Here is a tiny trained network, its code and every weight. The questions are about switching its units off for an input and a target symbol, where a switched-off unit gives its printed mean instead of its output.

import numpy as np


def w(rows, s, z=0):
    codes = np.array(rows[::2]) - 128.0
    scale = np.full(codes.shape[1], s)
    scale[-1] = z or s
    return codes * scale


def norm(h):
    return h / np.sqrt((h * h).mean(-1, keepdims=True) + 1e-5)


def f(y):
    return y / 2 * (1 + np.tanh(0.7978845608 * (y + 0.044715 * y**3)))


def softmax(a):
    e = np.exp(a - a.max(-1, keepdims=True))
    return e / e.sum(-1, keepdims=True)


def log_softmax(a):
    a = a - a.max(-1, keepdims=True)
    return a - np.log(np.exp(a).sum(-1, keepdims=True))


def net(x, mask):
    ids = ['ΓΛΞΨαβεζηθμπτφω'.index(c) for c in x.split()]
    T = len(ids)
    res = E[ids] + P[:T]
    u = 0
    for l in range(2):
        r = norm(res)
        for j in range(3):
            rows = slice(3 * j, 3 * j + 3)
            q, k, v = (r @ M[l][rows].T for M in (Q, K, V))
            z = softmax(np.where(np.tri(T) > 0, q @ k.T / 3**0.5, -1e9)) @ v
            o = O[l][rows]
            res = res + np.where(mask[u + j], z, o[:, -1]) @ o[:, :-1]
        u += 3
        y = f(norm(res) @ A[l][:, :-1].T + A[l][:, -1])
        res = res + np.where(mask[u : u + 4], y, B[l][:, -1]) @ B[l][:, :-1]
        u += 4
    return log_softmax(norm(res)[-1] @ U[:, :-1].T + U[:, -1])


Q, K, V, O, A, B = {}, {}, {}, {}, {}, {}
E = w([
[132,104,127,118,139,112,99],'Γ',
[153,113,119,119,145,146,108],'Λ',
[27,39,172,162,144,136,115],'Ξ',
[107,118,151,227,46,27,122],'Ψ',
[119,7,120,196,136,159,169],'α',
[197,68,83,132,106,72,193],'β',
[92,96,101,65,168,173,232],'ε',
[124,155,108,163,137,246,197],'ζ',
[150,153,119,111,130,132,119],'η',
[161,124,128,238,98,183,96],'θ',
[22,212,154,127,128,192,179],'μ',
[133,132,130,109,139,126,103],'π',
[64,149,123,93,87,22,214],'τ',
[145,131,122,117,129,113,108],'φ',
[139,163,127,118,119,112,108],'ω',
],0.015)
P = w([
[136,113,139,102,93,136,136],'0',
[139,139,151,120,174,115,109],'1',
[111,142,66,131,143,120,85],'2',
[147,99,176,94,56,146,159],'3',
[128,147,137,156,209,107,141],'4',
[109,122,58,108,85,138,82],'5',
[171,114,233,88,103,138,146],'6',
[96,156,51,181,230,99,108],'7',
[120,82,112,75,2,166,125],'8',
[178,146,232,138,191,111,165],'9',
[105,125,64,140,148,118,93],'10',
[138,94,167,81,57,158,126],'11',
],0.0068)
Q[0] = w([
[152,144,190,109,72,165,141],'0.h0',
[87,73,131,142,95,161,76],'0.h0',
[173,99,199,133,174,61,161],'0.h0',
[182,86,245,85,74,122,198],'0.h1',
[179,133,133,63,128,111,88],'0.h1',
[104,95,97,93,6,170,118],'0.h1',
[108,172,29,124,175,114,34],'0.h2',
[67,109,65,114,55,174,143],'0.h2',
[174,107,184,84,38,177,69],'0.h2',
],0.013)
K[0] = w([
[159,121,200,116,74,144,135],'0.h0',
[120,81,106,60,103,159,113],'0.h0',
[143,139,195,136,212,135,159],'0.h0',
[150,155,156,173,246,89,146],'0.h1',
[108,122,143,167,107,126,200],'0.h1',
[179,129,250,113,129,134,154],'0.h1',
[99,96,109,105,6,169,140],'0.h2',
[179,120,226,82,108,146,118],'0.h2',
[153,131,227,172,169,111,194],'0.h2',
],0.013)
V[0] = w([
[115,79,98,165,114,29,89],'0.h0',
[231,119,106,158,81,83,150],'0.h0',
[67,221,148,109,92,103,138],'0.h0',
[56,235,188,121,114,228,76],'0.h1',
[145,118,67,69,216,245,218],'0.h1',
[252,90,124,175,139,218,55],'0.h1',
[202,254,66,200,46,148,180],'0.h2',
[175,119,38,163,116,108,109],'0.h2',
[62,63,194,219,124,151,121],'0.h2',
],0.0054)
O[0] = w([
[150,133,184,96,129,182,172,143],'0.h0',
[78,138,105,114,183,141,90,135],'0.h0',
[146,35,135,131,148,153,126,115],'0.h0',
[152,218,222,128,212,145,152,123],'0.h1',
[90,132,3,106,129,226,155,100],'0.h1',
[187,78,138,152,143,190,67,196],'0.h1',
[155,106,211,108,30,169,176,34],'0.h2',
[116,91,117,117,50,153,85,131],'0.h2',
[106,112,148,234,164,115,152,2],'0.h2',
],0.0064,0.0039)
A[0] = w([
[95,104,171,142,70,156,217,62],'0.n0',
[24,201,155,254,88,161,154,113],'0.n1',
[28,88,135,138,32,142,146,228],'0.n2',
[31,128,40,171,118,170,112,252],'0.n3',
],0.0071,0.0032)
B[0] = w([
[131,54,77,145,254,96,70,125],'0.n0',
[120,190,102,70,21,161,56,145],'0.n1',
[106,227,99,175,206,83,155,187],'0.n2',
[165,65,235,121,170,122,184,254],'0.n3',
],0.0076,0.003)
Q[1] = w([
[250,49,20,97,106,217,39],'1.h0',
[144,129,139,66,9,32,113],'1.h0',
[130,223,187,129,171,171,19],'1.h0',
[166,128,178,237,97,180,41],'1.h1',
[138,65,66,106,118,202,203],'1.h1',
[113,131,117,254,23,67,163],'1.h1',
[206,179,111,144,107,85,152],'1.h2',
[167,192,134,148,154,80,65],'1.h2',
[178,85,111,120,85,176,135],'1.h2',
],0.0085)
K[1] = w([
[234,111,55,94,174,167,78],'1.h0',
[207,164,146,66,50,46,114],'1.h0',
[94,172,190,137,134,197,7],'1.h0',
[133,174,132,186,97,170,53],'1.h1',
[176,103,78,132,156,182,183],'1.h1',
[54,130,113,177,50,152,158],'1.h1',
[78,161,150,146,179,173,132],'1.h2',
[83,116,173,147,140,141,121],'1.h2',
[194,128,101,121,144,167,141],'1.h2',
],0.011)
V[1] = w([
[228,104,138,141,105,85,182],'1.h0',
[2,100,188,99,125,173,76],'1.h0',
[160,147,122,118,136,101,151],'1.h0',
[125,86,132,73,167,84,159],'1.h1',
[50,115,168,49,121,132,112],'1.h1',
[110,136,140,151,142,169,122],'1.h1',
[93,131,139,122,144,158,121],'1.h2',
[66,115,125,97,155,147,104],'1.h2',
[133,112,144,140,140,137,159],'1.h2',
],0.0059)
O[1] = w([
[141,18,119,104,99,110,151,137],'1.h0',
[2,169,249,158,190,161,124,91],'1.h0',
[168,124,109,128,122,110,152,165],'1.h0',
[58,114,89,57,118,136,218,253],'1.h1',
[60,89,61,133,198,128,164,184],'1.h1',
[154,128,152,105,160,136,95,74],'1.h1',
[77,117,165,110,131,137,141,120],'1.h2',
[84,103,171,145,138,140,164,172],'1.h2',
[129,117,155,94,144,129,102,93],'1.h2',
],0.0044,0.0024)
A[1] = w([
[134,161,124,80,177,168,91,33],'1.n0',
[125,115,108,108,54,192,38,12],'1.n1',
[168,43,178,193,136,120,175,8],'1.n2',
[143,154,132,123,100,255,148,3],'1.n3',
],0.01,0.0047)
B[1] = w([
[213,189,66,144,128,115,128,252],'1.n0',
[26,135,107,103,103,163,99,182],'1.n1',
[67,210,1,182,85,153,144,181],'1.n2',
[194,98,160,214,123,79,238,169],'1.n3',
],0.011,0.0036)
U = w([
[142,27,128,164,188,75,62,132],'Γ',
[170,53,122,126,159,245,77,82],'Λ',
[66,118,190,181,224,119,90,216],'Ξ',
[117,146,153,196,58,26,99,146],'Ψ',
[65,126,47,220,127,151,147,135],'α',
[173,33,71,109,48,73,139,86],'β',
[103,101,111,46,211,189,194,69],'ε',
[194,106,175,199,141,147,199,216],'ζ',
[138,192,121,85,17,181,200,4],'η',
[151,116,177,206,96,207,55,184],'θ',
[81,255,182,115,138,171,168,45],'μ',
[193,205,75,100,165,110,85,129],'π',
[75,170,113,91,112,7,189,29],'τ',
[46,131,110,73,82,151,55,192],'φ',
[164,111,226,61,102,118,114,225],'ω',
],0.0084,0.0028)

Each question gives the input, a string of symbols that net reads in full, and the target symbol t.
The units are the heads (3 rows each of Q, K, V and O) and the neurons (one row each of A and B). Each row of codes is followed by its name. A weight is (code - 128) times the scale printed after its matrix; where a second scale follows, it is the last column's (O, A, B and U).
mask holds one flag per unit, layer by layer, with each layer's heads first. A switched-off unit (its flag False) gives its mean, the last column of its rows in O or B, instead of its output. The means were averaged over made-up inputs and are rounded, as every weight is.
A unit's drop is (log p(t) with every unit on - log p(t) with that unit switched off) / (log p(t) with every unit on - log p(t) with every unit switched off).
The circuit of an input: a set's keep is (log p(t) with only the set's units on - log p(t) with every unit switched off) / (log p(t) with every unit on - log p(t) with every unit switched off). Starting from the 12 units with the biggest drops (on a tie, the unit counted first), units are removed one at a time, each time the one whose removal leaves the highest keep (on an exact tie, the one counted first), for as long as the keep stays at least 0.8.
units of the circuit, in order: the units of the circuit, biggest drop first
unit that matters most: the unit with the biggest drop
k most important neurons: the k neurons with the biggest drops, biggest first
heads that matter: for each layer, one digit per head in row order, 1 if its drop is at least 0.15 and else 0, layers parted by /
input ω ω φ ω, target ω: unit that matters most : 0.h1
input π η Γ Ξ φ, target Γ: units of the circuit, in order : [0.h1, 1.n0]
input π ζ ω π ω φ φ φ, target φ: heads that matter : 001 / 000
input Λ π π θ α φ, target θ: heads that matter : 011 / 010
input Γ α φ φ, target α: units of the circuit, in order : [0.h2, 1.n2]
input τ π ε π α φ ω π ζ β π φ, target β: heads that matter : 010 / 000
input π ε π π, target ε: units of the circuit, in order : [0.h1, 0.n3]
input π η ω π φ ε τ π η, target τ: units of the circuit, in order : [0.h1, 0.n2]
input ω μ π π ω φ π ω Ξ ω, target ω: heads that matter : 001 / 000
input Ψ π π ζ π Ψ π β ω, target π: heads that matter : 011 / 000
input φ Ξ ω Γ θ π, target Γ: heads that matter : 011 / 000
input θ ζ π, target θ: units of the circuit, in order : [0.h2, 0.h1]
input π π ζ π ω π π ω φ, target π: units of the circuit, in order : [0.h2, 0.h1]
input α Ξ ω, target α: units of the circuit, in order : [0.h1, 1.n2, 0.h2, 0.n3]
input η π π α π μ ζ η, target μ: units of the circuit, in order : [0.h1, 1.h0]
input π ω α μ π β Ψ ω Γ, target Ψ: units of the circuit, in order : [0.h1, 0.h2]
input μ β φ φ α ω, target φ: unit that matters most : 1.n1
input Λ ε ε Ξ π Λ Γ, target π: units of the circuit, in order : [0.h2, 0.n3]
input π τ ω π α α ω π Ξ φ π φ, target φ: 2 most important neurons : [0.n3, 1.n1]
input π Ψ π Ψ π φ π ω η, target π: unit that matters most : 0.h2
input ω π π, target ω: units of the circuit, in order : [0.h1, 0.h2]
input π π ω Ξ Γ, target ω: units of the circuit, in order : [0.h2, 0.h1]
input π ε φ π, target ε: units of the circuit, in order : [0.h1, 0.n3]
input π Λ α ζ π π φ π Γ ζ π ω, target ζ: heads that matter : 010 / 000
input μ φ φ Ξ φ π τ π π Γ Ψ η, target Γ: heads that matter : 011 / 000
